Here is a tiny trained network, its code and every weight. The questions are about switching its units off for an input and a class, where a switched-off unit gives its printed mean instead of its output.

import numpy as np


def w(rows, s, z=0):
    codes = np.array(rows[::2]) - 128.0
    scale = np.full(codes.shape[1], s)
    scale[-1] = z or s
    return codes * scale


def norm(h):
    return h / np.sqrt((h * h).mean(-1, keepdims=True) + 1e-5)


def f(y):
    return np.maximum(y, 0)


def log_softmax(a):
    a = a - a.max(-1, keepdims=True)
    return a - np.log(np.exp(a).sum(-1, keepdims=True))


def net(x, mask):
    res = np.array(x, float).reshape(1, 5) / 4 @ E
    u = 0
    for l in range(3):
        y = f(norm(res) @ A[l][:, :-1].T + A[l][:, -1])
        res = res + np.where(mask[u : u + 6], y, B[l][:, -1]) @ B[l][:, :-1]
        u += 6
    return log_softmax(norm(res)[-1] @ U[:, :-1].T + U[:, -1])


A, B = {}, {}
E = w([
[71,37,140,158,33,168,162,156],'x0',
[38,42,156,84,219,38,117,135],'x1',
[113,206,133,73,83,61,248,126],'x2',
[246,88,147,2,146,144,109,71],'x3',
[95,155,108,131,118,157,121,27],'x4',
],0.0074)
A[0] = w([
[72,56,150,96,171,109,153,125,171],'L0N0',
[127,137,101,195,91,127,126,17,127],'L0N1',
[120,102,111,95,121,150,140,248,37],'L0N2',
[77,149,76,145,146,163,176,139,4],'L0N3',
[127,1,139,150,64,163,198,116,59],'L0N4',
[168,134,151,210,176,137,186,209,148],'L0N5',
],0.0071,0.0029)
B[0] = w([
[171,187,141,140,2,174,109,47,253],'L0N0',
[194,105,28,72,83,90,62,126,197],'L0N1',
[86,135,6,59,130,87,66,122,180],'L0N2',
[131,70,87,174,138,102,109,60,153],'L0N3',
[101,222,126,15,142,224,69,222,242],'L0N4',
[210,46,104,128,133,56,86,135,209],'L0N5',
],0.008,0.0046)
A[1] = w([
[88,126,104,190,137,104,139,140,2],'L1N0',
[132,49,100,130,154,208,73,135,50],'L1N1',
[165,204,101,116,250,111,95,149,104],'L1N2',
[189,122,152,107,75,109,92,116,112],'L1N3',
[45,96,200,85,170,105,112,117,125],'L1N4',
[91,110,147,113,115,75,89,89,99],'L1N5',
],0.013,0.0025)
B[1] = w([
[110,95,196,171,123,58,74,63,165],'L1N0',
[103,193,144,118,189,86,193,125,254],'L1N1',
[48,130,142,94,93,181,117,162,225],'L1N2',
[144,53,112,194,120,84,115,185,253],'L1N3',
[250,239,116,183,120,160,107,174,178],'L1N4',
[179,71,40,143,72,191,164,174,196],'L1N5',
],0.011,0.0072)
A[2] = w([
[169,136,154,95,151,166,102,109,121],'L2N0',
[133,112,97,193,229,171,107,141,91],'L2N1',
[185,51,170,41,146,148,164,129,161],'L2N2',
[119,105,100,102,77,70,174,138,8],'L2N3',
[128,132,58,99,142,176,147,12,122],'L2N4',
[130,118,168,115,86,122,219,113,40],'L2N5',
],0.011,0.0014)
B[2] = w([
[102,220,169,156,39,117,131,132,187],'L2N0',
[171,121,184,39,117,125,232,41,226],'L2N1',
[24,122,111,245,122,57,62,76,254],'L2N2',
[136,137,159,64,254,191,179,64,241],'L2N3',
[82,43,143,204,234,170,120,206,197],'L2N4',
[130,178,232,132,184,99,137,146,169],'L2N5',
],0.0092,0.0045)
U = w([
[65,211,138,105,82,174,85,186,158],'0',
[253,177,103,192,61,141,141,150,108],'1',
[122,192,188,117,207,99,195,82,122],'2',
[94,106,131,207,105,33,77,82,107],'3',
[115,68,67,133,177,126,105,174,219],'4',
[132,65,91,66,105,114,132,111,2],'5',
],0.013,0.0045)

Each question gives the input, the list of numbers given to net, and the class t.
The units are the neurons (one row each of A and B). Each row of codes is followed by its name. A weight is (code - 128) times the scale printed after its matrix; where a second scale follows, it is the last column's (A, B and U).
mask holds one flag per neuron, layer by layer. A switched-off neuron (its flag False) gives its mean, the last column of its row in B, instead of its output. The means were averaged over made-up inputs and are rounded, as every weight is.
A unit's drop is (log p(t) with every unit on - log p(t) with that unit switched off) / (log p(t) with every unit on - log p(t) with every unit switched off).
The circuit of an input: a set's keep is (log p(t) with only the set's units on - log p(t) with every unit switched off) / (log p(t) with every unit on - log p(t) with every unit switched off). Starting from the 12 units with the biggest drops (on a tie, the unit counted first), units are removed one at a time, each time the one whose removal leaves the highest keep (on an exact tie, the one counted first), for as long as the keep stays at least 0.8.
circuit, biggest first: the units of the circuit, biggest drop first
most important unit: the unit with the biggest drop
top k neurons: the k neurons with the biggest drops, biggest first
top k neurons in layer l: the k neurons of layer l with the biggest drops, biggest first
input [-4,6,-1,5,8], class 4: most important unit -> L2N4
input [3,-2,-2,-2,5], class 4: top 3 neurons -> [L0N1 L1N4 L1N2]
input [-2,0,-5,-5,-1], class 2: top 4 neurons -> [L1N1 L2N1 L1N3 L2N2]
input [2,0,8,-7,-3], class 2: top 2 neurons -> [L2N3 L1N3]
input [-5,4,-6,-5,8], class 4: top 4 neurons -> [L0N1 L2N4 L1N5 L0N4]
input [2,-5,5,5,-7], class 4: top 2 neurons in layer 0 -> [L0N0 L0N2]
input [-4,-3,-2,-5,-5], class 3: top 2 neurons -> [L0N4 L0N5]
input [-6,4,4,8,4], class 3: circuit, biggest first -> [L2N2 L1N1]
input [-5,8,-7,1,-5], class 1: top 2 neurons in layer 1 -> [L1N4 L1N5]
input [-3,3,-1,-1,-1], class 5: top 2 neurons -> [L0N0 L0N4]
input [-2,6,-2,-6,-5], class 1: top 2 neurons -> [L1N4 L1N5]
input [6,6,-3,-3,2], class 0: top 3 neurons in layer 0 -> [L0N4 L0N0 L0N5]
input [4,-6,-7,4,-4], class 2: top 3 neurons -> [L1N1 L0N0 L2N1]
input [3,-1,3,-8,8], class 3: most important unit -> L1N0
input [-6,-6,-8,0,1], class 2: circuit, biggest first -> [L2N1 L1N1]
input [-4,-4,0,8,-5], class 3: circuit, biggest first -> [L2N2 L1N4]
input [3,-3,-7,-5,0], class 2: circuit, biggest first -> [L1N1 L2N1]
input [2,5,-7,-8,-6], class 3: top 2 neurons -> [L1N0 L2N3]
input [-7,-2,3,3,6], class 0: top 2 neurons in layer 1 -> [L1N2 L1N5]
input [3,-4,-1,-5,-7], class 4: most important unit -> L0N5
